Below is a small trained network, with its code and all its weights. Each question gives an input and a class and asks what happens when units are switched off, that is, made to give their printed mean instead of their output.

import numpy as np


def w(rows, s, z=0):
    codes = np.array(rows[::2]) - 128.0
    scale = np.full(codes.shape[1], s)
    scale[-1] = z or s
    return codes * scale


def f(y):
    return np.maximum(y, 0)


def log_softmax(a):
    a = a - a.max(-1, keepdims=True)
    return a - np.log(np.exp(a).sum(-1, keepdims=True))


def net(x, mask):
    res = np.array(x, float).reshape(1, 4) / 4 @ E
    y = f(res @ A[0][:, :-1].T + A[0][:, -1])
    res = res + np.where(mask, y, B[0][:, -1]) @ B[0][:, :-1]
    return log_softmax(res[-1] @ U[:, :-1].T + U[:, -1])


A, B = {}, {}
E = w([
[69,115,93,105,98,119,29,209,204,2,144],'x0',
[127,115,127,97,131,137,134,168,204,217,71],'x1',
[98,119,144,212,47,147,135,179,104,152,117],'x2',
[145,91,223,97,103,85,94,134,130,140,172],'x3',
],0.0078)
A[0] = w([
[142,134,145,147,159,133,158,75,57,216,121,2],'neuron 1',
[124,126,140,167,138,120,135,72,14,78,173,57],'neuron 2',
[129,115,250,81,103,110,123,114,108,167,155,57],'neuron 3',
[152,130,120,46,227,135,133,71,120,145,146,65],'neuron 4',
[118,149,8,161,157,156,155,101,97,161,92,89],'neuron 5',
[118,114,126,107,137,129,137,138,183,240,102,42],'neuron 6',
[126,127,137,209,66,142,134,157,105,173,125,34],'neuron 7',
[129,120,142,188,82,150,132,139,90,166,131,153],'neuron 8',
],0.016,0.0026)
B[0] = w([
[73,116,66,159,52,138,100,157,218,71,159,246],'neuron 1',
[200,150,138,36,161,188,120,166,160,185,71,214],'neuron 2',
[194,107,149,186,219,149,100,137,58,80,183,213],'neuron 3',
[54,129,163,59,121,66,146,99,51,113,98,231],'neuron 4',
[200,93,178,161,206,138,98,136,62,97,198,223],'neuron 5',
[200,157,129,39,142,194,134,145,141,168,99,223],'neuron 6',
[104,135,173,5,174,99,100,97,49,62,100,197],'neuron 7',
[61,122,119,120,102,70,186,93,103,161,134,192],'neuron 8',
],0.015,0.013)
U = w([
[21,143,177,66,127,13,164,31,62,126,59,101],'0',
[213,193,131,69,139,224,141,172,171,232,45,113],'1',
[192,73,175,254,212,125,106,122,75,112,219,111],'2',
[39,96,51,121,32,140,57,216,217,16,173,162],'3',
[126,125,136,162,119,121,186,65,108,191,138,248],'4',
[104,132,115,228,76,110,201,67,144,165,122,104],'5',
[99,143,117,237,68,106,151,47,152,229,136,105],'6',
[100,120,107,225,83,99,167,81,153,191,127,102],'7',
],0.0062,0.011)

Each question gives the input, the list of numbers given to net, and the class t.
The units are the neurons (one row each of A and B). Each row of codes is followed by its name. A weight is (code - 128) times the scale printed after its matrix; where a second scale follows, it is the last column's (A, B and U).
mask holds one flag per neuron, in row order. A switched-off neuron (its flag False) gives its mean, the last column of its row in B, instead of its output. The means were averaged over made-up inputs and are rounded, as every weight is.
A unit's drop is (log p(t) with every unit on - log p(t) with that unit switched off) / (log p(t) with every unit on - log p(t) with every unit switched off).
The circuit of an input: a set's keep is (log p(t) with only the set's units on - log p(t) with every unit switched off) / (log p(t) with every unit on - log p(t) with every unit switched off). Starting from all 8 units, units are removed one at a time, each time the one whose removal leaves the highest keep (on an exact tie, the one counted first), for as long as the keep stays at least 0.8.
units of the circuit, in order: the units of the circuit, biggest drop first
unit that matters most: the unit with the biggest drop
top k neurons: the k neurons with the biggest drops, biggest first
drop of u: that unit's drop, to one decimal
input [5,-4,4,-6], class 2: units of the circuit, in order -> [neuron 1; neuron 4]
input [-1,-7,6,2], class 1: units of the circuit, in order -> [neuron 2]
input [-8,6,3,8], class 2: top 2 neurons -> [neuron 3; neuron 2]
input [2,1,1,0], class 4: top 3 neurons -> [neuron 1; neuron 2; neuron 6]
input [0,-7,-6,1], class 1: top 2 neurons -> [neuron 2; neuron 7]
input [5,5,6,4], class 0: top 3 neurons -> [neuron 1; neuron 2; neuron 7]
input [-5,-8,-5,7], class 1: top 2 neurons -> [neuron 2; neuron 5]
input [-6,-5,4,1], class 3: top 2 neurons -> [neuron 1; neuron 6]
input [-6,0,-7,-6], class 0: top 2 neurons -> [neuron 4; neuron 3]
input [-5,-4,-3,-1], class 3: top 2 neurons -> [neuron 1; neuron 6]
input [8,-8,4,8], class 1: top 3 neurons -> [neuron 2; neuron 1; neuron 5]
input [3,7,8,7], class 0: top 4 neurons -> [neuron 7; neuron 2; neuron 5; neuron 8]
input [3,-5,0,3], class 1: top 2 neurons -> [neuron 1; neuron 2]
input [1,-3,-4,-5], class 2: top 2 neurons -> [neuron 5; neuron 7]
input [3,-5,-2,-4], class 1: unit that matters most -> neuron 1
input [-8,7,3,8], class 2: drop of neuron 5 -> -0.2
input [1,2,5,1], class 0: drop of neuron 1 -> 0.3
input [-4,0,3,3], class 3: drop of neuron 1 -> 1.1
